Below is a small trained network, with its code and all its weights. Each question gives an input and a target symbol and asks what happens when units are switched off, that is, made to give their printed mean instead of their output.

import numpy as np


def w(rows, s, z=0):
    codes = np.array(rows[::2]) - 128.0
    scale = np.full(codes.shape[1], s)
    scale[-1] = z or s
    return codes * scale


def norm(h):
    return h / np.sqrt((h * h).mean(-1, keepdims=True) + 1e-5)


def f(y):
    return y / 2 * (1 + np.tanh(0.7978845608 * (y + 0.044715 * y**3)))


def softmax(a):
    e = np.exp(a - a.max(-1, keepdims=True))
    return e / e.sum(-1, keepdims=True)


def log_softmax(a):
    a = a - a.max(-1, keepdims=True)
    return a - np.log(np.exp(a).sum(-1, keepdims=True))


def net(x, mask):
    ids = ['αβεζηθλμξπστψ'.index(c) for c in x.split()]
    T = len(ids)
    res = E[ids] + P[:T]
    r = norm(res)
    for j in range(3):
        rows = slice(4 * j, 4 * j + 4)
        q, k, v = (r @ M[0][rows].T for M in (Q, K, V))
        z = softmax(np.where(np.tri(T) > 0, q @ k.T / 4**0.5, -1e9)) @ v
        o = O[0][rows]
        res = res + np.where(mask[j], z, o[:, -1]) @ o[:, :-1]
    y = f(norm(res) @ A[0][:, :-1].T + A[0][:, -1])
    res = res + np.where(mask[3:19], y, B[0][:, -1]) @ B[0][:, :-1]
    return log_softmax(norm(res)[-1] @ U[:, :-1].T + U[:, -1])


Q, K, V, O, A, B = {}, {}, {}, {}, {}, {}
E = w([
[128,139,41],'α',
[130,144,50],'β',
[95,95,183],'ε',
[91,98,191],'ζ',
[116,155,58],'η',
[93,106,182],'θ',
[123,135,50],'λ',
[139,134,248],'μ',
[95,110,184],'ξ',
[104,123,20],'π',
[109,123,177],'σ',
[174,170,141],'τ',
[175,198,253],'ψ',
],0.0037)
P = w([
[70,150,220],'0',
[202,43,175],'1',
[58,215,146],'2',
[179,101,97],'3',
[100,252,124],'4',
[161,104,76],'5',
],0.0025)
Q[0] = w([
[146,67,146],'H0',
[157,62,147],'H0',
[160,93,139],'H0',
[133,154,120],'H0',
[120,251,107],'H1',
[126,183,87],'H1',
[109,69,121],'H1',
[102,99,128],'H1',
[113,66,195],'H2',
[85,174,191],'H2',
[135,179,68],'H2',
[92,179,190],'H2',
],0.012)
K[0] = w([
[73,55,110],'H0',
[73,63,121],'H0',
[111,78,111],'H0',
[172,143,137],'H0',
[184,220,96],'H1',
[116,206,109],'H1',
[65,47,132],'H1',
[113,103,132],'H1',
[153,84,225],'H2',
[169,201,170],'H2',
[116,168,2],'H2',
[176,207,168],'H2',
],0.0096)
V[0] = w([
[252,219,134],'H0',
[239,215,100],'H0',
[178,120,90],'H0',
[229,151,53],'H0',
[27,54,169],'H1',
[131,51,129],'H1',
[159,234,232],'H1',
[136,42,8],'H1',
[126,171,48],'H2',
[117,219,52],'H2',
[108,186,98],'H2',
[110,120,240],'H2',
],0.0025)
O[0] = w([
[65,118,137,128],'H0',
[44,99,130,110],'H0',
[109,128,159,78],'H0',
[94,83,191,49],'H0',
[165,171,133,142],'H1',
[172,127,118,78],'H1',
[83,113,194,234],'H1',
[193,130,4,11],'H1',
[118,70,165,139],'H2',
[90,96,162,166],'H2',
[99,92,137,159],'H2',
[128,192,21,145],'H2',
],0.003,0.0011)
A[0] = w([
[153,156,145,229],'N0',
[76,74,124,117],'N1',
[98,126,76,221],'N2',
[117,129,167,65],'N3',
[116,139,189,252],'N4',
[123,98,178,141],'N5',
[110,190,87,148],'N6',
[255,100,148,34],'N7',
[227,149,91,109],'N8',
[205,94,145,24],'N9',
[194,130,85,20],'N10',
[118,130,118,132],'N11',
[74,76,117,149],'N12',
[156,160,145,200],'N13',
[154,66,110,100],'N14',
[124,101,183,92],'N15',
],0.0066,0.0017)
B[0] = w([
[164,44,118,199],'N0',
[176,89,174,147],'N1',
[182,160,164,201],'N2',
[95,106,96,128],'N3',
[138,62,52,254],'N4',
[149,117,60,152],'N5',
[213,150,141,177],'N6',
[225,120,251,196],'N7',
[50,62,149,185],'N8',
[148,160,195,133],'N9',
[56,91,136,130],'N10',
[147,128,146,132],'N11',
[189,78,213,165],'N12',
[154,35,121,187],'N13',
[103,230,175,141],'N14',
[124,122,41,137],'N15',
],0.003,0.002)
U = w([
[209,69,214,202],'α',
[179,33,115,165],'β',
[156,70,54,101],'ε',
[128,96,75,42],'ζ',
[110,111,105,36],'η',
[125,125,80,53],'θ',
[167,156,128,2],'λ',
[103,169,181,103],'μ',
[120,138,91,59],'ξ',
[190,220,84,170],'π',
[115,163,86,125],'σ',
[8,107,144,184],'τ',
[77,205,196,118],'ψ',
],0.014,0.0047)

Each question gives the input, a string of symbols that net reads in full, and the target symbol t.
The units are the heads (4 rows each of Q, K, V and O) and the neurons (one row each of A and B). Each row of codes is followed by its name. A weight is (code - 128) times the scale printed after its matrix; where a second scale follows, it is the last column's (O, A, B and U).
mask holds one flag per unit, heads first, then neurons. A switched-off unit (its flag False) gives its mean, the last column of its rows in O or B, instead of its output. The means were averaged over made-up inputs and are rounded, as every weight is.
A unit's drop is (log p(t) with every unit on - log p(t) with that unit switched off) / (log p(t) with every unit on - log p(t) with every unit switched off).
The circuit of an input: a set's keep is (log p(t) with only the set's units on - log p(t) with every unit switched off) / (log p(t) with every unit on - log p(t) with every unit switched off). Starting from the 12 units with the biggest drops (on a tie, the unit counted first), units are removed one at a time, each time the one whose removal leaves the highest keep (on an exact tie, the one counted first), for as long as the keep stays at least 0.8.
circuit, biggest first: the units of the circuit, biggest drop first
top k neurons: the k neurons with the biggest drops, biggest first
which heads matter: for each layer, one digit per head in row order, 1 if its drop is at least 0.15 and else 0, layers parted by /
drop of u: that unit's drop, to one decimal
input π π π ψ τ α, target α: circuit, biggest first -> (H2 N12 N4 N14)
input τ μ ψ π β, target ψ: circuit, biggest first -> (H2 H1 N8)
input η τ α, target τ: which heads matter -> 101
input π π ε ψ σ η, target α: circuit, biggest first -> (H2 N12 N4)
input μ π ζ, target π: which heads matter -> 001
input ζ ζ ζ ψ π, target ψ: which heads matter -> 101
input μ ψ μ τ β, target τ: which heads matter -> 101
input ψ ψ π τ ψ α, target α: top 2 neurons -> (N12 N1)
input τ θ π, target τ: circuit, biggest first -> (H2)
input λ θ τ ψ τ π, target α: top 2 neurons -> (N12 N1)
input τ π θ τ σ, target τ: which heads matter -> 110
input η π θ, target π: top 2 neurons -> (N8 N6)
input ε π τ ξ α, target τ: which heads matter -> 111
input ε π λ, target π: which heads matter -> 010
input ψ τ π λ, target α: which heads matter -> 001
input τ π η, target τ: top 2 neurons -> (N7 N14)
input τ μ μ, target τ: which heads matter -> 010
input τ π β, target τ: which heads matter -> 111
input θ π ξ, target π: which heads matter -> 001
input α β π μ μ, target π: top 2 neurons -> (N8 N4)
input α η μ ψ α μ, target β: which heads matter -> 000
input ψ ξ α, target ψ: top 2 neurons -> (N13 N0)
input ε α α ξ α β, target α: top neuron -> (N4)
input π ξ μ, target π: which heads matter -> 101
input λ π τ τ η, target τ: which heads matter -> 111
input α ψ π, target ψ: top 2 neurons -> (N4 N13)
input θ π π π τ, target τ: drop of H1 -> 0.3
input θ σ σ τ ξ, target τ: drop of N15 -> 0.0
